Table B holds the same points as the rows below and some others, measured another way and shuffled. Each row below is followed by which row of B it is.
B, 72 rows:
[[ -81  111  149  -63  105  -78 -147   -9 -122 -156    9 -216  157  112
    69 -188   14 -101 -289    9   56  191  -59  319  159   33 -137 -204
    63  156  123]
 [ 222  261   22 -209 -120 -261  -92 -180   31  156 -229 -214 -192   -8
  -306 -195   26  194 -111  120  -95 -160 -268 -178  -26  -25  121 -151
   323  -13 -281]
 [-192  113  291  -18  181 -493 -325 -199   41  260 -236 -192  145   20
   369  -66 -140  183  -72   63  120  -61  102  -91  212  243  117 -178
    18  -65  -93]
 [-181    0   61   56  -27 -127 -135 -136   80  -29   41 -107   -8   87
    52  -36   66 -146   51  -47  -24 -142  135    4   88   12  -17  115
    43 -154  -91]
 [  -1  189  119 -240  -45 -259 -192   -9   18   13  -71 -361   -7  144
  -203 -296  166   64 -242  -63  -29  -86 -260  188  135  -64   29 -253
   424  -44 -180]
 [ 415  270  211 -408 -228 -156  -20    1  114  147 -407 -345   60  213
  -330 -347 -219  102  -80  226  -58   -9 -602  117  201  283  273 -156
   272  239 -263]
 [ 184  149  298 -186  -20 -279  -97 -246  -97  205 -260 -197  102 -126
    -3 -173 -127  138 -161  229  128   30  -41   27   70  270  151 -322
    96  112 -166]
 [-285 -173  151  226   76   65  -72 -200 -107 -198  221   27  167  -61
   275   67   42 -362    4  -12  118   67  478  199   75   93 -180   72
  -270  -69  147]
 [-176  -82  -14   75  -71  -91 -141  -91  217  -46  -12 -127  -87  163
     9  -18  -14 -127  241  -66 -142 -266  -50 -154  159  -21    1  264
    29 -239 -125]
 [ 201 -243   25   81 -184  272  186 -358 -182 -177  121   47 -112 -348
  -276    9   32 -242  101  191   -3  -61  195  -63 -135  -24 -118  -24
  -144  -56  -64]
 [-211 -183 -152  169  130  126 -112  -35  -53 -346  189 -136 -134   12
   -64  -49   80 -133  -22 -119 -165  -16 -137  -47  132 -331 -357   12
    -3 -133  178]
 [-169 -160   14   80   52   88  -90  -44  -50 -271  155 -156   27   36
    -6  -90   65 -207  -30  -72  -49   11  -23  139  157 -120 -231  -16
   -17  -78  105]
 [  78  114   24 -254 -101  -42 -117  162   99 -159  -87 -398   -8  314
  -324 -346   41  -33 -136  -73 -160  -34 -596  227  258 -105  -37 -104
   361   46  -90]
 [  75 -203   73   55 -164  -79    2 -414   53  122  -63  -21 -168 -273
  -129   43  -21  -16  301  137  -27 -347  161 -370  -45   50   85   60
   -25 -307 -291]
 [ 112 -177  102  -69 -174  -22    5 -300  -51    4   17 -153 -108 -246
  -274 -111  120  -54   84   65    3 -255   42  -95  -25  -40   16 -144
   150 -238 -258]
 [ -60   90   96   88   50 -149  -89 -266  -83   33  -33   -2   -6 -101
   124   19  -40  -44  -73  119   48   18  247  -74  -29   87  -35  -35
   -97   13   -9]
 [   8 -163   -2  -26 -113   17  -43 -159   31 -104   34 -176 -130  -65
  -234 -110   84  -79  106  -20 -101 -218 -121  -83   71 -129  -69  -19
   136 -217 -153]
 [ -85 -197 -108   59  -66  227  -11   -3    1 -358  194 -163 -102   76
  -242 -109  116 -259   50 -107 -174  -73 -182   89  123 -250 -258   91
    62 -123   59]
 [ 223  161 -190  -41  -45  -39  -51  -36  175  -19 -303 -128 -288  166
  -243  -85 -294  165  130  168 -325  -87 -607 -430  113  -85  -15  175
    39   98  -49]
 [-454    9  -79  248  276   25 -207    0 -179 -404  350  -72   27   91
   206  -16  231 -256 -319 -208  -23  196  251  269   72 -305 -454  -36
   -24  -18  341]
 [ 251  142 -240   10 -103  182   81  -68   12 -208  -78  -37 -296   65
  -367  -64 -122  -46    0  155 -289   24 -389 -224  -48 -185 -150  165
     2  167   44]
 [  60  302 -258   51   57   26  -53  -19  -48 -222  -17  -50 -261  128
  -208  -70   -7    4 -224   60 -252  127 -269 -129  -56 -261 -245   74
    72  197  136]
 [  25 -124  263   30  -26  -81  -34 -314  -81   67  -74  -54  126 -192
   123  -16 -124  -98   65  181  141  -26  238    1   69  256   50 -106
  -157  -36  -73]
 [-149 -127   96   44   17 -149 -147 -243  -33   -9   62 -141  -51 -137
     7  -48  125  -39   27  -35   19 -190  161  -74   55  -67  -61 -100
    88 -255 -112]
 [-145 -152  305  -34  -89   69  -50  -51  -30 -162  133 -178  324  107
    97 -143   58 -411  -24  -25  159   50  212  510  218  235  -12  -28
   -62  -14   -2]
 [ 250 -101  131   34 -140   45  118 -437 -155   51  -59   53  -82 -380
  -146   21  -84  -72   82  283   69  -61  229 -185 -136  140   31 -100
  -147   -6 -140]
 [ 300  110  -26 -178 -313  121  113  -54  121  -87 -111 -153 -116  162
  -434 -183  -41 -166   88  127 -172 -107 -337   34   30   49   91  158
   143   79 -204]
 [-289  -93  128   40  115  -80 -209   -2  -13 -183  111 -233  143  137
   145 -129   73 -170 -101 -129   22   17   20  253  250  -30 -166  -73
    42  -90   89]
 [  19  118   91   99   -6 -154  -65 -277   23  108 -151   46  -25  -44
   148   64 -192  -36   73  201    3  -24  186 -203   -3  209   63  120
  -184   45  -48]
 [-210  162  160  -20  139 -118 -187   11 -145 -177  112 -195  195  151
   144 -168  123 -172 -372  -63   93  223  104  431  134   15 -178 -199
    78  143  158]
 [  -7  176  109   32   37 -230 -125 -222   12  113 -155  -37  -13  -10
   129   -6 -133   35  -36  148    8   -6  107 -139   28  161   44   15
   -62   55  -49]
 [  19  399  125 -112  164 -316 -221   11   -9   79 -283 -203   83  228
   158 -174 -221  156 -296  132  -19  215 -269   51  179  158   12 -146
    57  303   84]
 [ 276  337 -280  -70    1  106   14   50  -47 -234 -133 -117 -294  165
  -376 -168 -114   66 -235  138 -324  178 -584 -139  -24 -259 -209   23
   122  328  126]
 [-254 -117  -60  160   49  -85 -179  -97  167  -91   24  -97  -98  124
    92   24  -43  -91  209  -84 -154 -204  -31 -223  170  -98 -100  230
   -47 -240  -18]
 [ 122  -31 -152  -15 -125  152   34  -63   33 -225   23 -129 -216   47
  -358 -114   13 -110   58   27 -225  -93 -318 -102   31 -206 -140   90
    98  -32  -43]
 [ 108 -154  221    7    2  -80  -38 -283  -40   92 -191  -90   77 -189
    85  -34 -260   24  127  229   63  -40   -7 -157  136  249   55 -117
  -177   -2  -62]
 [ -64  344   71   20   83 -286 -194  -37  164  114 -271  -71   44  311
   246  -27 -280   23  -37  134  -77   77 -106 -102  168  233   88  197
   -94  190   29]
 [  56 -217   45   -4  -57  178   20 -106  -78 -231   61 -161    2  -72
  -174 -125  -28 -176   34   50  -54   -2 -157   81  135  -53 -162  -82
   -26  -26   35]
 [  -6  220  131  -55   22 -225 -142 -140  -11   68 -132 -129   36   71
    68 -103  -61   14 -152  103   22   44   16   33   66  133   36  -69
    45  101  -51]
 [  91   65  -15  -47 -148 -104  -39 -232   46   37  -62 -103 -189  -54
  -230  -72   63   -4   55   68 -103 -211  -33 -183  -49  -50   41   34
   153 -126 -224]
 [ 390  162  206 -190 -303   26  133 -200   62  114 -268  -64   64   36
  -206 -127 -239 -135   89  324   15    1 -101   55   14  396  260   74
   -58  225 -225]
 [-114 -103  227   64   45  -72  -99 -213  -71  -26    1  -88  154  -84
   193  -34  -67 -143   -5   81  117   27  226  100  131  182  -37  -83
  -137  -33   15]
 [ -16  120  -22 -121 -162  -39  -89   61  184 -116  -29 -239  -52  324
  -226 -194   58 -160   32  -71 -165 -137 -289  120  161  -35   22  163
   232  -43 -137]
 [   6   -9  109  -63  -87  -92  -49 -279 -171  -40  129 -148  -69 -229
  -216 -132  289  -78 -175   -9   75 -117  222  103  -98 -105  -64 -257
   237 -158 -178]
 [ 272   67 -138  -45 -104  120   64 -102    7 -133 -133  -89 -222    4
  -336 -110 -155    9   31  178 -222   -2 -408 -208   16 -100  -84   52
    13  123  -22]
 [-224 -195   74   84  137  -29 -169  -91  -74 -182  104 -190   49  -26
    88  -92   35 -104  -49  -80   -5  -12   -9   73  198 -107 -216 -134
    -1 -133   96]
 [ 100  157 -244  151   44  141    9  -34   33 -220  -91   33 -221  144
   -95   27 -253  -63   26  152 -279  132 -299 -261   27 -115 -206  265
  -190  222  195]
 [ 228   72   41 -114 -266   21   41  -59  256   32 -248 -130  -53  237
  -210 -110 -236 -121  267  164 -169 -155 -344 -119  153  211  194  293
     0   51 -206]
 [-143   84   41  -39   78   72 -120  143  -67 -334  129 -241  138  279
   -27 -221   79 -248 -277 -105  -46  210 -181  435  215  -91 -237  -71
    91  158  200]
 [ 251 -174  124  -32 -146   98   88 -278  -28   -2 -137  -67  -26 -197
  -165  -58 -207  -64  179  246  -14  -74  -97 -147   55  163   41  -37
  -137    1 -116]
 [  37   65  257 -169  -60  -55  -57  -77 -126  -83   18 -236  203   32
   -78 -239   90 -168 -256   44  128  115   24  428  112  144  -13 -264
   138  108  -42]
 [-315  234  -82  176  205 -110 -236  105  114 -189   -9  -65   27  406
   288   -2 -128 -140 -106  -60 -154  160  -82   44  209  -32 -198  270
  -121  140  261]
 [ 172 -156  275   -1 -205   -9   72 -352   49  137 -164    7  106 -163
    33   14 -235 -169  286  274  103 -133  205  -88   54  403  203   87
  -238  -43 -209]
 [ 155 -148  206  -60 -277   19   65 -260  130   83 -122  -74   44  -44
  -120  -51 -126 -201  305  167   24 -225   57  -53   83  291  201  147
   -76 -115 -263]
 [ 187 -232   64  -77 -203  136   65 -175   37  -88  -43 -172  -68  -97
  -307 -134  -58 -122  206  102  -82 -176 -225  -66  102   11    7   -9
    44 -121 -174]
 [-379  -76  348  276  230 -241 -209 -305  -56   92  -11   87  331  -70
   706  170 -216 -196   43  112  258  116  670   59  159  417  -11   62
  -458  -13  157]
 [  25  -91  273  -20  -65   40    7 -212 -136  -72   39  -92  208 -111
    45  -89  -14 -250  -67  126  163   88  238  282   77  230  -17 -137
  -111   59   -5]
 [ 149  -43   20  -38 -154   95   59 -191  -45 -109   18  -93  -85  -87
  -256  -92   36 -146   17  100  -59  -72  -33    0  -21  -23  -48  -10
    37  -20 -102]
 [  24 -141  232 -196 -229 -132  -85 -133  136   57  -55 -313   57   50
  -209 -216  105 -112  146  -31   24 -311 -106  120  184  115  169  -67
   261 -263 -341]
 [-102 -458  190   65 -136    1  -44 -322   60    4   66 -134   13 -221
   -35  -13   35 -170  359   -8   47 -366  179 -125  139   64   35   16
   -37 -424 -237]
 [ 171   74  -66  106  -65   78   56 -187   57  -55 -168   63 -131   18
   -47   52 -309  -75  155  247 -159   26 -119 -279   12  113  -17  251
  -244  153   32]
 [ -84   15  173  -29   87 -115 -147  -90  -89  -68  -17 -191  125   12
    91 -139  -18  -61 -167   31   65   93    0  172  160   65  -91 -195
    31   41   55]
 [ 166   48   41  -44  -11   -7  -21 -144  -54  -46 -142 -119  -55  -37
  -120 -113 -152   21  -47  172  -72   44 -207  -82   70   47  -45  -91
   -17  118    0]
 [ -22  -34   97  -18   77 -214 -154 -253 -111   48  -54 -176  -86 -211
   -39  -98   47  136 -104   50   22 -103   -2 -142   39  -73  -70 -278
   129 -135  -91]
 [ 173  144   -5   70   65   48   14 -156  -92  -84 -160   23  -37  -31
    17  -10 -292  -19  -81  269  -74  224 -123 -129   26  106 -104   15
  -240  304  156]
 [-307 -244   32  119   42  -95 -174 -192  -26 -126  221 -162  -69 -119
    -5  -38  260 -125   34 -178   -5 -247  210  -19   75 -218 -173  -65
   133 -392  -78]
 [-259  -38  258  -47  117 -260 -257 -113  -85   -8   62 -271  176    1
   158 -167  159  -53 -204 -102  149  -22  155  260  186   28  -68 -294
   170 -142  -37]
 [-221  220 -171    8   74  -27 -186  156   43 -306  136 -218 -111  360
  -122 -167  182 -141 -240 -194 -212   55 -250  184  119 -312 -263   86
   242   29  118]
 [  26  -68 -118  -45  -93  214    2   66    6 -350  121 -222 -102  160
  -336 -197   87 -214  -40  -76 -200  -11 -360  146  130 -243 -219   38
   148    1   50]
 [ -51   40   47   18 -122  145   21  -52  -44 -253  175  -71   74  132
   -98  -89  123 -384  -92  -17  -10   77  140  334   31   14 -118  112
    -3   62   35]
 [  61  -20  -43   48 -137  164   58 -128   18 -187   52  -30  -88   36
  -177  -36  -16 -250   80   72 -115  -31  -29    3   15  -24  -84  182
   -64   12  -17]
 [ 161  116  329 -181   13  -88  -40 -135 -194   11 -141 -201  245  -64
    27 -215 -117  -47 -291  210  178  247  -33  329  124  282   26 -366
     1  278   23]]
Rows of B count from 0, top down.

[ 142 -266 -222   45   43  381  137   32  -64 -157 -116   25  143 -116
 -209 -214  -29  -80  -79  332 -639   13  -17  -51 -143  154  235 -194
  -13   -8]	30
[ -45  131  121  -68   23   98  -15  -43 -145  -89   73   46   67   80
   14  107   43 -163   81  -52   59   18  146   16  -76   88  -63  -11
 -103  -39]	40
[   2  -77  102  104   34 -166  -27  -38  183  226  -13   23  -27    8
  -38 -125   -5  118  -86   55   69  -33   37  -44  160  -40   66  131
   36   32]	63
[   5 -104  -65  -90   64  189   59   51 -269 -193 -136   51  175  -18
  -67  -95   -4  -17  119  164 -334  -11 -124   14 -160  123   42 -194
   55  -58]	48
[  45   14   31 -121   23 -109    9    4 -113 -113   36  -58   53  203
   95 -146  -98   66   55    3 -183  189 -112   67 -106   93  -87   13
   58  206]	51
[  85 -134 -133  -87   56  172   75   56 -222 -169  -55    2  162   17
  -43 -144  -90  -11   61  125 -428   98 -103   15 -192  146   51 -196
   15   58]	31
[-139  121  218  -69   29  -15  -31  -53 -170 -122  -27  110   44  122
    9   65  128   -6  103  -12  112  -52  124   59  -45   70  -45   52
  -21  -26]	71
[ 107  -59  -33  132    8  132   14  -17  210  211   70  -40   31 -127
  -88  -31  -57 -197 -100   98  -61  -28   92 -131  124    0   81   14
 -106  -99]	59
[ -6 -53  52 -30  85 -54 -31 -26 -65  75 -15  15  49  28 -30 -63 -32  61
  44  -7  49   7 -79  20  10   6 -28  -9  96 -19]	68
[ 115 -183 -195   22  -11  312  120  115  -45 -127 -208  -51  198 -172
 -105 -206  -58 -169   49  418 -617  -61 -232 -119  -48  114  125 -211
   25 -133]	45
[ -19  173  155    2  -37   54  -15  -52   50  -18   96   -1   11   80
   34   83   51 -220   12   11   64   12  184  -35   37   65  -53  104
 -152  -17]	52
[ 138  -17  -45    7   29  -15  -19   -7  112  173  124 -130   28    8
   21  -75 -167 -128  -32  -14  -27  123  -84  -56   54    2  -69   14
   -5   29]	8
[   6 -111   39  -29   90 -205  -18    2  -64  128    0   28   53   79
   21 -137  -94  224   17  -66    2   77  -77   33   -6    7   -3  -10
   90  110]	67
[ -92   35  175  -29  -19 -158   26   -7  -82 -117  -32  113   34  198
   58  -96   79  169   15   36 -127   45  151   50  -57  107   46   80
  -57  187]	64
[  19   -5   19  -37   64   48  -16   -7 -103   57   48    9   90   -3
  -11   21  -53  -73   59  -47   23   19   11  -14  -35   40  -39  -75
  -26  -57]	26
[  22  -57  -10   54   -7  160   63   27   -7  -26  -36   54  104  -56
  -69  -47   21 -106  -15  156 -251  -38  117  -76  -21   96  114  -66
 -120  -48]	49
[-48  67 132  -1 -15 -24 -17   3  29   2 -92 -15  48  10  17 -50  43 -83
  81 162 -15 -81 -95 -43  98  14 -46  64  48 -94]	57
[ -60  -35   83  -32   46  -27   15    3 -149  -50  -42  106   85   63
  -12  -47   34   98   50   15  -84   -6   77   24  -70   80   44  -39
  -22   38]	0
[  65   27  102   98   21  -13  -61 -117  295  200   54 -106  -97   12
  -76  -73   -4 -140 -105  109  143  -10  -30  -44  218  -66  -28  221
   86  -48]	13
[ -5 -68  69  29  59 -97 -20 -24  21 132  -1  37  26  24 -29 -82 -20  94
 -15   2  34  -1  17  -6  52   3  28  32  33  23]	17
[ -81  -49  111  -25   63  -39    9  -19 -149  -64  -58  134   65   85
  -40  -58   72  149   33   21  -61  -18  102   49  -68   77   68  -10
    7   50]	29
[-133  132  229  -48   31  -91  -59  -36 -111    5   -3   87   39   86
   41   84   88   -4  115  -58  225  -69   85   24   29   20  -79   60
  -17  -67]	50
[ 103   31  -35    8   46  131  -44    0   49  205  103 -112   86 -126
  -15   68 -134 -293   55  -20  112   -4  -92 -102   83  -25 -104  -65
  -32 -199]	58
[  7 -44  45  -4  41 -18  11 -18 -38  17  16  41  48  58 -23 -73 -13  45
 -13  18 -81  41  64   8 -27  57  38   1 -20  63]	38
[   0 -158   14   33   52  -94   44   18  -44   39  -54   99   69   52
  -37 -172  -15  219  -40   58 -204   30   59    7  -40   66  128  -29
    2  125]	20
[  78 -154  -60   59   65    1    9   22   60  201  -15  -17   78  -95
  -63 -119 -103   21  -30   64  -92   -8  -78  -72   66   -6   60  -62
   31  -50]	1
[ -22   78  159  -32   -1 -150  -17  -58   10  -30   68   16  -23  207
   61  -71   14   66  -23  -30    7  105  108   52   -7   60  -30  141
  -27  181]	60
[-109   70  228   42  -32 -121    7  -49   37  -44  -13  128  -16  151
   16  -37  136   91  -36   52  -10  -27  259   13   32   76   72  159
 -106  115]	7
[ -12  -42   86   -4   50 -132  -18  -26   -4   77    8   29   18   86
    2  -96  -19  121  -10  -11   10   38   14   23   22   20   10   53
   35   80]	44
[  64   65   20  -90   61  -40  -67   -8  -55  111   90 -121   64   35
   67    7 -147 -137  104  -85  130   89 -191   -8   22  -10 -188  -22
   71  -56]	42
[-141  126  330   33   38  -52 -101 -203  154  -30  -91   30 -152  146
 -117  -34  236  -18  -27  166  294 -130   20   80  196  -55  -40  349
  211  -63]	9
